In the rows, zero is written as 128.
Each row is followed by its class; each block has classes of its own.
[134 114 115 195 122  90  81 101 111 147 107  54 133  44  88 141 152 122
 107 139 153 119 130  85 100 144 171 131 117 143 118 118 122 121 173 138
 155]  k471
[104 138 112 180 135 111  76  88 114 149 121  55 129  20  69 152 133 106
  91 136 155 125 103 101 118 127 185 141 122 140 134 123 127 119 196 145
 150]  k584
[175  73  98 194 142  93 127 127 142  81 104  88 142 136  44 136 157 107
 156 156 141 125 139  69 139 134 148  96 103 107 136 133 134 101 147 150
 148]  k953
[155 114 117 208 146  89  68  96 123 138  92  72 125  45  95 146 151 121
  94 128 144 131 126  87  92 146 166 147 130 136 112 122 114 124 156 134
 171]  k738
[195  46  84 204 131  90 113 124 153  87 103  91 148 143  77 143 161 103
 152 148 149 125 134  80 147 141 140 105 121  92 135 134 106 108 158 138
 143]  k865
[140 136 126 189 133  90  75  81 115 147 102  59 132  39  89 136 145 117
 103 143 131 123 127  96  96 141 179 139 126 150 132 126 127 123 164 125
 157]  k865
[158 122 129 197 141  94  68 101 110 138 116  59 123  38 100 143 149 122
 102 136 148 129 139  88  98 140 176 142 127 136 121 122 123 129 162 142
 167]  k915
[195  77 102 154 160 100 134 162 139  93 107  86 147 170  94 148 169 123
 142 140 143 138 113  62 159 135 124 125 125 106 128 140 118 103 130 153
 151]  k471
[167  79  86 217 134  90 116 140 150  89 114  94 145 120  79 140 156 110
 160 146 149 129 136  79 148 131 154  90 107 107 145 131 111 117 170 142
 147]  k953
[144  97 121 205 142  99  75 107 115 128 104  76 136  75  87 153 156 118
 107 131 162 126 115 100  91 155 174 131 131 118 114 125  99 147 146 151
 158]  k471
[168  97  65 166 123 116 110 149 145  98 102  87 150 141 117 139 137 116
 149 146 149 132 125  94 153 124 115 132 125 101 140 134 111 107 136 143
 134]  k471
[159  83  72 200 139  97 103 128 146  95  89  92 160 139  82 153 147 115
 137 140 144 124 131  94 149 156 164 116 129  86 150 142 114 111 144 151
 154]  k738
[172  81  81 194 133  85 112 134 150 105  98  99 143 121  90 152 153 113
 156 142 147 131 129  80 142 145 156 105 113 101 146 135 111 113 165 147
 153]  k738
[144 143 155 181 155  87  84  64 104 137 109  71 109  77  59 165 156 137
 101 138 158 139 144  93  95 141 185 137 126 148 104 114 137 122 158 144
 152]  k250
[164  96  92 202 132  68 133 106 149  83 108 119 144 120  73 176 153 129
 162 144 132 130 120  71 141 138 161 149 106 109 154 134 118 126 150 145
 139]  k738
[178  69  95 204 129  98 114 131 162  91 118 100 150 134  77 139 149 124
 140 159 132 121 135  88 151 133 155 132 115 112 128 138 101 110 135 146
 144]  k250
[158  97 131 183 123 102  92 138 117 138 129  63 118  59 115 155 154 121
 105 129 135 148 141  91 112 135 156 125 145 150 124 122 131 139 143 135
 150]  k953
[144 109 106 200 143  92 129 113 135  76 112 103 134 119  43 135 153 120
 155 150 145 122 131  88 139 151 165 110  99 107 128 137 123 102 155 151
 157]  k584
[172  63  93 199 126  94 113 136 159 100 116  92 146 128  79 141 146 107
 154 155 146 121 134  77 144 126 147 111 111 108 125 134 103 106 158 141
 146]  k250
[182  92  81 195 130  94 123 145 143 101 130 100 150 127 118 159 161 113
 149 134 147 149 101  81 157 115 130  95  96 119 125 139 136 112 146 163
 149]  k953
[185  71  91 187 159  91 101 148 151 103  92  90 156 154  81 162 161 102
 144 147 137 145 132  67 149 149 151 102 135 106 133 133 105 112 158 131
 153]  k250
[158 118 107 159 116 129 149 136 149 123 110  94 128 162  73 144 145 124
 142 160 153 113 108  92 153 101 147  96  91  96 140 135 150 108 175 159
 143]  k817
[122 126 151 178 142  72  74  79 104 126 106  81 114  43  61 179 141 113
 103 116 158 154 136  88  76 156 166 150 127 149 121 137 135 132 164 117
 153]  k584
[178  68  94 173 140 104 107 129 155 107  95 104 155 127  80 143 143 119
 145 154 155 136 100  70 138 118 127 125 107 100 126 122 101 105 135 148
 159]  k817
[172  83  79 213 132  90 106 132 145  96 101  85 150 126  91 144 155 109
 161 141 145 128 135  83 141 137 144 116 108 101 130 129 107 116 155 144
 156]  k118
[149 125 138 210 127  72  94  76 114 147  94  50 132  43 104 153 157 117
 116 134 150 123 119  77  88 137 159 135 120 140 123 136 136 133 164 130
 179]  k865
[150  63  99 199 114  87 124 141 164  96 124 104 139 136  66 131 136 124
 158 153 131 112 141  83 148 129 152 143 125 120 118 144  98  98 138 145
 154]  k738
[156  67 101 183 124  94 142 107 130  94 113 113 145 154  85 147 153 126
 129 138 153 122 115  80 154 120 136 128 127 111 129 141 122 114 145 144
 145]  k817
[145 128 134 186 138 102  77 112 126 147 115  47 128  65  84 159 138 125
  91 152 126 135 125  90 107 138 175 152 139 142  99 137 126 121 143 138
 163]  k250
[178  65 136 187 115 121  70 134 115 146 112  57 132  44 100 133 159 116
 102 115 125 135 171  65  84 155 157 123 135 157 110 122 112 127 147 106
 148]  k738
[148 109 134 167 133  94  81 122  97 136  90  63 110  70  99 156 165 120
  98 119 153 127 151  75  96 169 151 130 135 132 127 122 146 137 170 126
 165]  k817
[184  57  98 191 134  83 107 131 156  98 114  96 158 118  81 132 152 110
 157 146 136 122 128  85 141 147 148 107 101 101 136 136 105 105 147 141
 150]  k865
[151 133 145 156 139 117  66 101 133 153 103  82 136  43  87 125 138 140
 120 150 151 125 112  89  75 137 162 158  87 144 120 126 112 121 145 136
 146]  k915
[173  59  82 220 126  86 110 136 152  94  96  84 154 125  83 134 156 112
 147 151 148 130 137  86 152 138 152 111 113  95 132 142 109 105 158 142
 158]  k584
[ 91 107  95 187 121 151 139  65  59 134  89  75 100  89  57  96 145 116
 171 155 127  92 176 103  34 113 132 127 151 139 124 112 116 152 167 129
 134]  k915
[146 144 121 195 127 102  83  84 108 139 103  53 121  38  90 138 144 113
 108 137 137 114 143  90  95 141 169 125 120 149 126 123 137 128 181 130
 145]  k250
[172  88  85 222 125  74 108 122 148  97 101  82 159 115  87 146 148 117
 149 142 135 137 134  95 138 145 160 107 108 103 134 133 113 117 150 143
 146]  k118
[145 113 136 200 119  92  71  97 112 134 122  63 120  40  94 141 156 127
 108 132 145 118 136  77  90 146 169 145 124 156 116 118 122 122 159 134
 156]  k865
[119 119  82 167 157 100 110 135 155 112 109  96 146 103 107  96 123  87
 130 156 118 118 129 114 158 106 136 127 111 105 156 116 105 114 166 131
 149]  k471
[163  71  80 219 102  89 129 154 141  80 126  94 140 114 104 165 166 104
 149 129 161 122 129  85 146 144 136  96 113 110 144 142 145 121 143 162
 161]  k953
[143 139 121 175 109  87  80  64 104 149 109  60 114  13  71 170 123 120
 103 151 126 128 136  73 105 137 167 166 121 149 123 127 139 134 186 117
 150]  k817
[181  87  87 203 141  87 120 108 145  78 118 115 120 140  99 158 157 132
 147 153 147 153 126  86 158 130 148 133 122  98 125 122  99 127 138 169
 140]  k738
[160  96 113 175 120 109  87  93  99 140 132  54 110  45  90 154 162 113
 107 126 159 125 134  85 116 135 160 148 134 155  83 136 131 108 152 146
 167]  k738
[123 118 135 208 128  93  74 119 110 148  96  74 133  68 108 154 148 136
 104 133 150 120 129  87  68 135 183 157 163 143 129 110 114 140 155 117
 152]  k915
[201  98  90 191 113 107 117 138 141  80 123  92 129 138 100 155 159 127
 146 152 139 156 129  88 160 126 137 120 119 114 110 123 119 120 130 158
 134]  k817
[138 132 130 199 132  80  72  82 114 132 110  64 121  35  87 159 154 104
  97 128 156 145 131  84  98 132 179 131 115 156 130 117 129 129 175 122
 150]  k118
[159  88  96 185 124 103 120 126 139  98 116  96 143 134  84 139 152 116
 147 153 147 132 118  82 147 117 149 112 103 107 124 136 117 116 147 153
 150]  k817
[155 138 135 207 138  88  77  89 114 136 112  63 125  25  86 147 148 119
 107 137 140 129 131  86  85 137 182 139 115 144 129 123 127 137 176 133
 157]  k915
[180  80  71 204 120 105 122 140 150  93 119  99 140 128  95 153 158 112
 140 139 139 128 126  76 162 133 149 114 115 112 142 146 115 109 161 153
 150]  k738
[163 111 121 180 132  92  90  87 113 145 107  58 137  30 106 122 164 106
 114 138 123 124 126  89 109 140 157 137 127 162 126 117 125 123 151 133
 166]  k865
[154 118 131 196 131  86  74  82 108 141 115  54 130  44  94 155 164 121
 106 129 151 134 126  86 102 145 167 142 131 154 105 119 129 120 155 137
 165]  k865
[155 104 123 213 129 108  84 116 110 136 116  61 128  51  92 153 154 127
 106 130 144 122 138  79 102 142 177 114 128 131 136 117 128 142 172 140
 148]  k953
[123 116 115 185 108 101  77 115 113 142 111  75 141  59 103 142 149 108
  92 113 145 126 159  93 109 145 155 132 137 170 144 121 131 121 168 114
 148]  k471
[148 144 127 173 125  95  92  82  99 128 129  65 118  51  92 158 147 133
  92 139 143 130 117  80 114 132 169 157 122 157 121 128 138 124 150 156
 141]  k471
[185  97 102 210 150  97 121 115 145  89 114  94 147 134  75 141 153 127
 142 150 147 136 124  87 145 128 155 115 113  99 128 132 112 113 150 160
 151]  k915
[150 131 134 160 129  81  64 103 127 186  86  67 122  18 109 145 154 125
 117 134 148 139 117 102  80 159 162 135 103 158 109 114 132 125 159 150
 173]  k738
[176  75  94 197 132  96 110 134 148  91  97  87 147 129  82 141 157  98
 148 153 153 134 132  72 150 125 146 104 115  99 136 124 112 117 152 140
 163]  k817
[165  82  80 214 139  95 105 124 145  97 100  85 154 128  75 145 149 112
 137 158 139 134 124  77 157 134 163 115 107  89 137 142 113 109 170 148
 152]  k584
[159  78  89 196  96  88 123 125 141  76 129  86 137 126 104 150 149 111
 135 150 155 147 132  81 169 121 141 124 116 119 129 150 133 102 144 149
 131]  k584
[116 122 134 133 120 106  57 106 120 162 114  73 133  28  77 141 136 107
 111 131 161 142 138 113 100 145 186 118 101 155 149 123 134 111 169 132
 137]  k584
[152  80  83 178 148  98 117 121 148  99 116 116 137 120  83 146 151  97
 165 131 156 126 124  91 147 134 142  96  85  84 149 114 115 124 183 164
 139]  k738
[143 122 131 212 137  79  66  82 106 140  92  62 118  40  83 147 148 129
 103 142 150 129 133  85  91 150 181 142 126 133 115 117 124 130 174 143
 164]  k584
[165  70  98 189 109 108  74 122 112 142 113  53 127  58 107 179 143  99
 105 145 140 148 132  70 110 125 153 139 166 138 117 122 121 138 159 112
 137]  k953
[142 113 128 202 143  95  85 111 110 139 112  49 116  41  85 154 158 128
  95 134 151 141 140  88  94 135 168 126 126 137 114 118 138 125 162 125
 159]  k953
[163 152 142 179 118 115  87  87 103 124 116  63 111  45  83 157 159 122
  98 147 126 145 124  73 102 139 174 137 110 155 120 115 144 149 156 150
 140]  k817
[164  79  72 198 137  85 109 135 143  99 113  90 144 111 112 155 144 103
 159 151 163 138 121  92 145 133 145 112 120  81 132 140 105 118 159 145
 164]  k915
[168  54  82 194 142  83 102  93 156  96 121 127 161 112 100 144 155  95
 154 145 160 151 104  98 150 132 147  88  89  94 149 119  87 127 154 161
 140]  k865
[148 137 144 209 116  75  83  99 118 136 105  68 127  52  96 156 156 134
 122 141 146 131 144  90  96 135 189 144 125 158 123 121 137 136 151 116
 147]  k953
[164 131 107 178 142 102  83  93  84 136 112  57 107  24 106 143 153 107
 123 129 131 137 156  83 100 135 147 132 134 155 124 123 134 137 170 118
 156]  k953
[154 140 141 198 140  73  79  78 124 152  98  62 117  29  94 150 148 125
 101 135 140 130 124  89  89 140 166 139 117 143 132 112 133 129 182 128
 160]  k865
[127 122 127 186 132 103  76  79 104 142 108  73 117  34  60 145 159 106
  99 140 153 117 122  83  93 134 183 136 111 152 121 117 127 133 179 140
 169]  k817
[130 131 132 176 141  85  78  88 113 150 102  65 112  15  87 147 138 119
 100 145 146 138 123  85  86 126 165 147 111 138 123 123 122 133 168 120
 175]  k817
[146 131 142 168 119 100  88  96 104 131 118  75 106  56  89 143 157 121
  86 133 144 135 140  70 106 123 157 144 121 175 121 121 147 117 158 131
 156]  k817

A new block, with new classes.
[131 138 117 144  73  69 155 125 136 171 165 144 121 139 118 101 147 181
 129 144 139 124 127 140  87 127 145 150 130 161 171 171 159 131 151 130
 104]  k165
[106 123 158  96 154 104 142 141 117  98 164 126 182  85 146 123 182 119
 120 155 133 120 155 112 126 122  85 101 153 130  95  65 102 138  76 106
 150]  k126
[119 121 161 102 133 109 152 103  98  99 118  95 178  95  87  92 190  92
 128 159 139 106 114  95 130 111  74  99 171 130  76  47 100 131  42 131
 173]  k945
[120 160 165  74 121 138 143 159 104 138 100 131 118 127 165 170 117 159
 109 151 158 140 193 161 148 140 126 100 149 106 133 132 105 131 133  76
 116]  k705
[179 115 132 110 127 188 128 188 132  73 119 120 102 140 133 143 137 100
 129 117 109 126 175  86  69 107 121 139 144 136 176 162 103 122 136  98
 129]  k230
[124 128 129 139 108  74 162  72 130 168 127 112 156 124  69 104 144 111
 173 154 136 105  77 115 102 149 112 148 117 108  95  92 148 125 111 158
 164]  k657
[104 148 141 129 134  89 119 161 149 160 200 150 171  95 167 141 147 173
 111 147 157 151 172 114  90 129 119 140 124 153 153 141 154 138 145 122
 123]  k720
[133 138 107 140 129 136 108 130 133 139 132 123 138 141 147 134 118 122
 135 124 150 135 136 151 122 143 134 128  92 107 130 138 107 124 155 115
 110]  k657
[177 162 122  86 101 201 103 178 109 151  43  99  74 154 168 131  91 137
  77 108 150 136 162 130 123 139 131 117 111 145 120 213 103 127 162  88
 116]  k657
[115 165 170 112 154 162  74 197 143 134 185 135 183 105 243 179 118 153
  99 115 178 175 195 100 110 122 139 143 114 141 178 159 136 112 176  91
  87]  k705
[136 153 117 110 127 106 135 173 160 179 139 153  73 130 153 145  75 170
 101 158 137 153 175 144 138 136 141 121 108 121 143 198 137 150 181 130
 125]  k965
[104 140 121 110 197 155 110 148 131 132 111 136 136 112 116 183 110  93
 137 122 123 141 185 184 193 145 124  86  93  77  82  77  89 115 126 103
 133]  k657
[ 91 127 119 179 130  71 113 102 123 139 172 137 153 130 125 126 144 138
 145 139 136 138  88 141 130 127 139 146 104  97 117 104 125 124 137 126
 111]  k965
[172 121 153 103 118 151 142 112 124  78  74  80 138 129  99 105 125  84
 161 136 143  97 130 107 124  88 108 124 201 134 151 124 136 109  75 151
 170]  k657
[136 125 117 111 122 124 121 166 147 140 112 120 152 114 154 122 121 116
 111 161 163 156 147 124 108 121 105 138 129 129 145 143 140 148 128 152
 142]  k126
[127 123 109 131 139 122 115 136 151 121 146 115 165 127 137  83 160  97
 119 136 125 139 119  87 107 121 107 130 116 142 129 129 117 136 112 155
 156]  k705
[134 141 150 113 157 150 106 115 110 131 103 100 176 112 144 188 109  83
 168 142 164 133 131 118 128 134 123 149 106  94 119  74 120 100 134 119
 115]  k720
[132 138 162  79 147 149 138 121  91 125  87  97 143 101 122 156 127  90
 134 146 143 118 132 109 147 143  98 113 129  94  72  66  89 121 103 100
 143]  k945
[113 118 101 165 184 137  92 130 157 120 156 136 166 123 110 150 126  83
 163 111 122 139 142 159 155 128 137 128  84  88 125  86 117 100 139 147
 123]  k657
[152 129  94 162 114 148 117 110 114 117 110  93 117 183 103  52 159 105
 127 102  98 107  72 101 109 120 133 133 112 148 112 159 104 111 116 127
 138]  k705
[168 101  75 148 114 123 122 179 175 114 175 151 109 151 165  73 137 135
 127 123 108 131 135 115  70 122 140 164 111 148 192 204 124 141 169 160
 117]  k126
[169 150 134 125 105 140 129 136 130 132 106  99 107 146 116  84 122 134
 122 114 122 107 119  95 102 101 133 132 164 167 139 190 146 116 123 138
 155]  k657
[157 105 129 159 108  90 147 117 157  97 191 128 140 127 106  63 159 133
 155 122 119 103 103  80  70  85 134 158 179 165 195 147 159 116 115 177
 143]  k945
[103 115  66 188 189 114  94 123 165 154 170 154 124 146  86 119 130  90
 147 116  87 138 101 160 169 145 144 119  26  88  83  95 101 119 152 148
 127]  k965
[117 122  91 227 115  71 122 129 175 167 209 156 131 155  80  76 158 152
 170 106 103 140  88 128  84 111 178 184  93 155 192 165 179 106 159 174
 114]  k230
[108 160 125 139 150 106 105 138 137 178 155 141 113 123 162 173  70 151
 125 141 146 150 142 139 166 140 148 123  74 100 107 138 124 125 176 109
 102]  k965
[ 92 146 156 155 157 145 102 114 107 128 108 111 160 126  97 186 122  97
 177 120 146 146 136 166 194 113 147 124 114  91 117  50 120  85 110 112
 105]  k230
[112 142 108 147 193 165  74 116 117 141 113  99 154 122 136 180  68  83
 152 117 146 140 129 147 184 124 130 113  72  81  78  79  88  98 138 105
 120]  k720
[122 139 128 155 135  93 108 120 160 174 207 139 178 110 161 144 123 134
 160 125 148 137 111  97  73 151 148 176  78 122 154 131 160 112 183 139
 110]  k657
[107 150  96 136 154 134  83 169 128 190 116 124 138 124 165 143  91 129
  85 132 155 171 131 139 144 148 118 122  51 112  71 141 107 139 159 103
 118]  k126
[154 136 149  42 147 150 169 133  96 114  61 102  96 112 104 123 145  79
 115 167  99 101 146 113 154 146  84  82 143 105  53  88  77 143  81 105
 177]  k965
[118 163 176 108 131 120 129 115 106 147  89 105 134 119 133 183  79 133
 144 161 177 139 143 156 164 108 134 120 152  93 136  99 146 107 126 107
 113]  k965
[140 112 158 105 118 114 158 137 117  78 148 127 150 118 146 119 171 132
 147 145 138 106 154 137  99 107 117 127 188 127 168 100 118 122  99 114
 125]  k126
[161 126 199  64 102 132 168  99  98  81  88  88 173  97 111 135 157  95
 168 168 155  97 143  92 100  98 101 137 214 145 177  83 156  99  76 134
 141]  k165
[141 115 150 101 139 149 161 150 112  85 120 123 122 117 100 169 145 103
 146 145 124 118 176 124 104 120 106 112 152  99 134  91  91 128  99  82
 140]  k230
[112 144 105 191 120 121 109 120 120 189 123 120 125 154  94 178  83 127
 150 125 157 154  93 147 112 139 153 155  52  85 110 119 132 115 171 100
 104]  k230
[116 141 138 122 146 130 126 170 133 138 195 164 131 122 159 181 129 158
 114 133 121 140 179 122  81 141 139 123 107 107 141 143 108 128 173  71
 105]  k705
[117 122 103 137 141 125 118 130 123 134 117 126 149 137 143 152 114 103
 148 142 150 138 129 169 144 140 123 127  88  79 110  83  93 128 141 122
 110]  k126
[ 74 158 193 105 120  78 140  98  89 143 160 107 211  84 126 162 177 149
 128 161 171 128 144 120 132 121 101 114 159 141 108  44 143 115  85  86
 117]  k165
[135 128 180  96 141 137 144 104 108  70 115  96 149 116 123 135 144 100
 162 147 134  97 135 110 143  85 106 110 207 128 143  82 114 109  63 126
 147]  k30
[176  97 121  62 139 173 151 198 142  79  91 140 102 113 143 170 111  92
 122 158 127 131 208 134  96 120  96 114 164  95 153 139  88 152 125 116
 146]  k126
[145 123 134 125 103 122 141 126 132  98 132 117 138 147 133  98 158 125
 145 137 132 119 132 117  98 110 130 139 168 137 181 143 129 120 116 138
 130]  k705
[173 146 160  57 137 186 138 161  86 102  83  94 104 116 140 113 149 101
  95 120 104 103 148  67 118 135 100 107 148 146  83 132  84 122 106  83
 149]  k945
[ 74 149 145 152 172 102 119 111 125 171 154 142 150 118 108 180 122 140
 157 138 138 143 131 188 170 132 142 122 104  88 110  77 132 106 132 107
 106]  k30
[153 134 131 154 111 137 129 144 124 148 146 131 125 151 109 145 122 153
 133 120 135 124 124 118  48 119 142 165 128 138 159 173 162 114 162 108
 115]  k720
[ 60 175 182 168 151  81 117 112 105 186 182 148 165 120 119 183 140 187
 149 128 149 140 124 178 145 119 159 137 124 112 126  88 159  88 137  86
  84]  k30
[120 141 142  92 172 185 124 128  88 119  35  92 104 134  90 158 117  79
 125 131 117 122 142 170 211 117 107  80 139  95  54  82  77 111  74 100
 145]  k30
[171 107  91 166 102 119 148 133 155 127 172 133 112 154  77  74 160 129
 133 115  94  97  97  95  29 122 126 152 126 149 142 185 142 135 142 141
 158]  k657
[136 107 109 115 131  94 164 125 161 149 127 142 137 114  94 118 132  96
 177 172 126 136 133 119 107 153 111 153  99 102 144 109 124 147 124 179
 155]  k230
[116 139 111 151 133 130  98 155 126 152  98 115 118 135 140 139 102 126
 127 121 147 168 129 135 142 127 135 150  90 108 126 153 106 126 148 110
 117]  k230
[151 125  96 141 134 173 115 164 132 140 103 120  94 152 112 159  97  98
 129 118 124 148 138 126 104 133 132 135  79 103 122 149 100 130 158  95
 123]  k230
[148 156 143  89 115 134 136 159 128 189  98 124 113 116 146 158  93 149
 121 151 154 144 157 117 102 146 124 153 120 133 130 170 147 130 163 122
 130]  k720
[126 129 120 148 110  89 144 143 146 164 204 164 141 118 122 166 125 166
 139 143 139 136 152 137  59 128 143 151 116 126 173 146 157 128 181 108
  97]  k165
[132 129 135 139 136 121 117 130 121 109 166 108 168 112 130  74 182 117
 108 117 128 119 104  75 100 117 103 127 127 157 109 112 115 127  98 123
 142]  k945
[127 129 157 120 111 119 140 120  88 114  78 103 136 120  98 118 142 126
 128 138 154 126 111 140 135 107 111 128 181 108 110 106 111 124  84 113
 145]  k945
[135 112 138 139 127 127 133 109 135 100 143 124 174 120 111 182 126  96
 173 142 164 124 138 137  76 118 120 142 146  85 164  84 140 117 132 125
 125]  k657
[118 136  76 131 134 113 107 167 144 181 120 149 106 129 144 132  90 142
  97 135 134 171 153 161 144 146 131 131  71 113 115 180 105 146 176 120
 113]  k165
[106 157 137 210 107  97 107  91 106 192 111 106 150 158  61 130 118 144
 159 106 156 139  54 153 130 107 166 173 112 121 130 108 189  79 141 140
 100]  k945
[163 134 150  91 113 140 155 122 108 133  72  93 127 124  99 110 132  97
 136 146 139 113 111  96 111 131 105 138 149 124 113 116 125 125 102 137
 153]  k945
[ 60 148 157 155 177  88 116 121 105 172 154 151 175 104 108 198 119 142
 157 131 146 144 134 205 182 132 149 119 100  68  87  32 129  92 126  89
 101]  k126
[140 113 138 110 140 152 117 114 124  71 100  82 179 117 131  99 165  63
 139 154 145 119 112  89 121 103  78 125 154 132 133  91 106 128  62 153
 154]  k30
[165 128 137  85 144 158 124 142 127 105 100 109 121 120 148 135 125  81
 132 147 120 123 137  95 122 131 112 130 120 113 125 120 110 124 132 127
 135]  k965
[148 116 107 127 136 148 111 149 129  99 117 115 125 134 132  94 147 106
 116 110 113 123 130 112 111 122 112 126 137 129 111 159  92 131 118 121
 153]  k657
[145 111 139 111 101  93 182 131 148 122 148 150 136 116  84 149 143 135
 151 170 144 112 162 138  57 130 110 132 170 103 166 125 147 147 119 136
 157]  k657
[158 133 151  55 129 156 158 147  96 128  43  97 111 119 119 134 121  94
 124 156 127 113 141 118 135 141  89 114 147 105  73 106  93 132  96 107
 162]  k126
[120 106  93 164 141 108 120 108 127 102 162 126 129 134 113  62 178 112
 130 119  90 110  74 109 120 118 112 127 118 131  89 133  76 138  97 139
 148]  k30
[ 82 145 140 149 171 114 107 130 130 146 166 144 160 125 119 159 142 129
 149 122 118 142 146 154 163 127 148 119 109 102 117  82 122  95 134 113
 115]  k705
[124 130 114 156 126 115 113 123 144 138 156 132 145 145 160 134 123 134
 148 138 157 141 118 148 106 130 141 156  99 112 181 140 130 122 157 138
  91]  k30
[118 119 144 161 154 104 120  57 122  78 142  93 201 127  94 117 153  72
 201 126 136 106  85 104 134  92 124 132 160 102 144  38 125  85  77 150
 140]  k705
[125 145 129 126  92  96 144 150 122 175 122 140 114 142 140 133 118 177
 123 149 156 141 140 170 112 134 140 138 136 122 145 156 145 137 154 116
 110]  k126
[165 121 122 123 104 116 151 119 128 148 100 108 129 136 105  92 134 103
 154 145 125 111  79  99  82 127 121 163 129 132 122 137 142 126 124 159
 151]  k126
[ 99  86  68 166 144  46 155  87 165 141 182 166 142 122  71  52 175 128
 157 168  98 128  83 152 103 141 103 134 113 108 119 126 110 166 105 192
 160]  k30
[ 93 150 153 123 126  80 133 145 126 173 189 140 168  95 149 130 162 177
 106 150 152 138 152 114  98 133 113 130 137 155 115 124 146 139 125 112
 141]  k720
